Below is a small trained network, with its code and all its weights. Each question gives an input and a target symbol and asks what happens when units are switched off, that is, made to give their printed mean instead of their output.

import numpy as np


def w(rows, s, z=0):
    codes = np.array(rows[::2]) - 128.0
    scale = np.full(codes.shape[1], s)
    scale[-1] = z or s
    return codes * scale


def norm(h):
    return h / np.sqrt((h * h).mean(-1, keepdims=True) + 1e-5)


def f(y):
    return y / 2 * (1 + np.tanh(0.7978845608 * (y + 0.044715 * y**3)))


def softmax(a):
    e = np.exp(a - a.max(-1, keepdims=True))
    return e / e.sum(-1, keepdims=True)


def log_softmax(a):
    a = a - a.max(-1, keepdims=True)
    return a - np.log(np.exp(a).sum(-1, keepdims=True))


def net(x, mask):
    ids = ['ΠΦΩαβδεητ'.index(c) for c in x.split()]
    T = len(ids)
    res = E[ids] + P[:T]
    u = 0
    for l in range(2):
        q, k, v = (norm(res) @ M[l].T for M in (Q, K, V))
        z = softmax(np.where(np.tri(T) > 0, q @ k.T / 2**0.5, -1e9)) @ v
        res = res + np.where(mask[u], z, O[l][:, -1]) @ O[l][:, :-1]
        u += 1
        y = f(norm(res) @ A[l][:, :-1].T + A[l][:, -1])
        res = res + np.where(mask[u : u + 8], y, B[l][:, -1]) @ B[l][:, :-1]
        u += 8
    return log_softmax(norm(res)[-1] @ U[:, :-1].T + U[:, -1])


Q, K, V, O, A, B = {}, {}, {}, {}, {}, {}
E = w([
[74,192,90,67],'Π',
[128,127,144,94],'Φ',
[106,73,102,145],'Ω',
[93,174,100,144],'α',
[119,97,149,123],'β',
[103,173,109,71],'δ',
[109,146,113,100],'ε',
[119,155,137,153],'η',
[7,217,53,124],'τ',
],0.02)
P = w([
[198,161,77,128],'0',
[167,127,191,142],'1',
[80,82,145,180],'2',
[120,19,59,85],'3',
[146,138,180,129],'4',
[72,125,163,179],'5',
[118,13,62,85],'6',
[162,141,139,106],'7',
[65,126,148,183],'8',
[116,7,57,92],'9',
],0.013)
Q[0] = w([
[123,141,52,72],'0.h0',
[130,4,9,112],'0.h0',
],0.013)
K[0] = w([
[195,229,2,78],'0.h0',
[184,129,46,162],'0.h0',
],0.0098)
V[0] = w([
[188,253,168,24],'0.h0',
[101,21,99,35],'0.h0',
],0.0056)
O[0] = w([
[87,114,234,97,200],'0.h0',
[96,67,73,10,253],'0.h0',
],0.012,0.00062)
A[0] = w([
[136,61,120,81,126],'0.n0',
[73,140,151,118,147],'0.n1',
[130,137,97,62,113],'0.n2',
[152,133,94,171,162],'0.n3',
[207,65,153,146,195],'0.n4',
[106,149,108,117,233],'0.n5',
[249,119,182,105,3],'0.n6',
[76,100,114,103,124],'0.n7',
],0.013,0.0023)
B[0] = w([
[113,202,135,131,239],'0.n0',
[145,86,78,165,220],'0.n1',
[169,165,124,160,194],'0.n2',
[119,117,182,140,162],'0.n3',
[153,253,120,101,169],'0.n4',
[122,41,180,185,206],'0.n5',
[149,178,151,111,134],'0.n6',
[199,63,139,125,252],'0.n7',
],0.011,0.0047)
Q[1] = w([
[196,88,2,70],'1.h0',
[210,169,74,222],'1.h0',
],0.0082)
K[1] = w([
[94,254,60,116],'1.h0',
[154,42,29,233],'1.h0',
],0.0083)
V[1] = w([
[2,202,66,95],'1.h0',
[88,138,82,248],'1.h0',
],0.0097)
O[1] = w([
[6,122,164,2,250],'1.h0',
[94,238,127,233,255],'1.h0',
],0.0087,0.00086)
A[1] = w([
[158,170,22,158,141],'1.n0',
[164,171,37,78,70],'1.n1',
[79,91,103,102,140],'1.n2',
[72,230,73,107,145],'1.n3',
[196,208,193,187,121],'1.n4',
[139,86,41,116,1],'1.n5',
[214,61,118,179,148],'1.n6',
[166,88,247,157,210],'1.n7',
],0.011,0.0043)
B[1] = w([
[142,91,138,31,254],'1.n0',
[103,122,77,130,167],'1.n1',
[109,177,135,157,210],'1.n2',
[100,36,81,158,239],'1.n3',
[174,207,180,129,184],'1.n4',
[255,180,120,72,166],'1.n5',
[65,86,139,176,230],'1.n6',
[122,119,40,172,221],'1.n7',
],0.011,0.0046)
U = w([
[51,123,192,56,67],'Π',
[147,109,180,105,120],'Φ',
[140,149,7,115,71],'Ω',
[119,151,124,162,101],'α',
[107,161,125,94,207],'β',
[117,73,183,109,82],'δ',
[156,43,141,184,23],'ε',
[139,145,139,176,253],'η',
[11,159,104,136,112],'τ',
],0.012,0.0019)

Each question gives the input, a string of symbols that net reads in full, and the target symbol t.
The units are the heads (2 rows each of Q, K, V and O) and the neurons (one row each of A and B). Each row of codes is followed by its name. A weight is (code - 128) times the scale printed after its matrix; where a second scale follows, it is the last column's (O, A, B and U).
mask holds one flag per unit, layer by layer, with each layer's heads first. A switched-off unit (its flag False) gives its mean, the last column of its rows in O or B, instead of its output. The means were averaged over made-up inputs and are rounded, as every weight is.
A unit's drop is (log p(t) with every unit on - log p(t) with that unit switched off) / (log p(t) with every unit on - log p(t) with every unit switched off).
The circuit of an input: a set's keep is (log p(t) with only the set's units on - log p(t) with every unit switched off) / (log p(t) with every unit on - log p(t) with every unit switched off). Starting from the 12 units with the biggest drops (on a tie, the unit counted first), units are removed one at a time, each time the one whose removal leaves the highest keep (on an exact tie, the one counted first), for as long as the keep stays at least 0.8.
circuit, biggest first: the units of the circuit, biggest drop first
most important unit: the unit with the biggest drop
top k neurons: the k neurons with the biggest drops, biggest first
k most important neurons of layer l: the k neurons of layer l with the biggest drops, biggest first
input ε Π ε τ, target ε: top 4 neurons	[0.n0; 0.n4; 0.n1; 0.n5]
input τ Ω β Π β Ω Π η Φ ε, target τ: circuit, biggest first	[1.h0; 1.n0]
input ε Ω Π, target ε: most important unit	0.n0
input ε Π Ω δ ε η δ Ω Ω τ, target ε: top 2 neurons	[0.n7; 0.n0]
input τ Ω τ δ η τ ε ε η Ω, target τ: circuit, biggest first	[1.h0; 1.n2]
input Π α Ω η, target Π: top 4 neurons	[0.n7; 0.n5; 0.n3; 1.n3]
input η Ω ε, target η: top 2 neurons	[1.n4; 0.n0]
input ε δ η ε Ω δ, target ε: 3 most important neurons of layer 0	[0.n0; 0.n1; 0.n4]
input Ω Ω Π Ω β Ω δ τ β, target τ: circuit, biggest first	[1.h0; 0.h0; 0.n2]
input β Π ε ε ε, target ε: 2 most important neurons of layer 0	[0.n0; 0.n1]
input η Ω τ α β Π Ω Π Ω ε, target η: circuit, biggest first	[0.h0; 1.h0]
input τ δ Ω η, target τ: top 3 neurons	[0.n2; 0.n5; 1.n3]
input ε α β Ω ε ε δ, target ε: 3 most important neurons of layer 0	[0.n4; 0.n0; 0.n2]
input Π Ω ε Ω Ω Ω Ω Φ Ω δ, target Π: 2 most important neurons of layer 0	[0.n7; 0.n3]
input τ α τ Π Ω Ω η, target τ: circuit, biggest first	[1.h0]
input Π Ω Π η Ω Ω ε Ω Ω Ω, target Π: 2 most important neurons of layer 1	[1.n7; 1.n3]
input Ω Ω Π, target Ω: 2 most important neurons of layer 1	[1.n5; 1.n6]
input Ω β τ ε δ η Ω Π, target Π: top 2 neurons	[0.n7; 1.n3]
input Π Π τ ε Π η η Ω ε τ, target Π: 2 most important neurons of layer 1	[1.n7; 1.n3]
input Π ε Ω Ω, target Π: most important unit	0.n7
input Ω ε Ω Π δ η α Ω Ω Φ, target Ω: 2 most important neurons of layer 1	[1.n1; 1.n5]
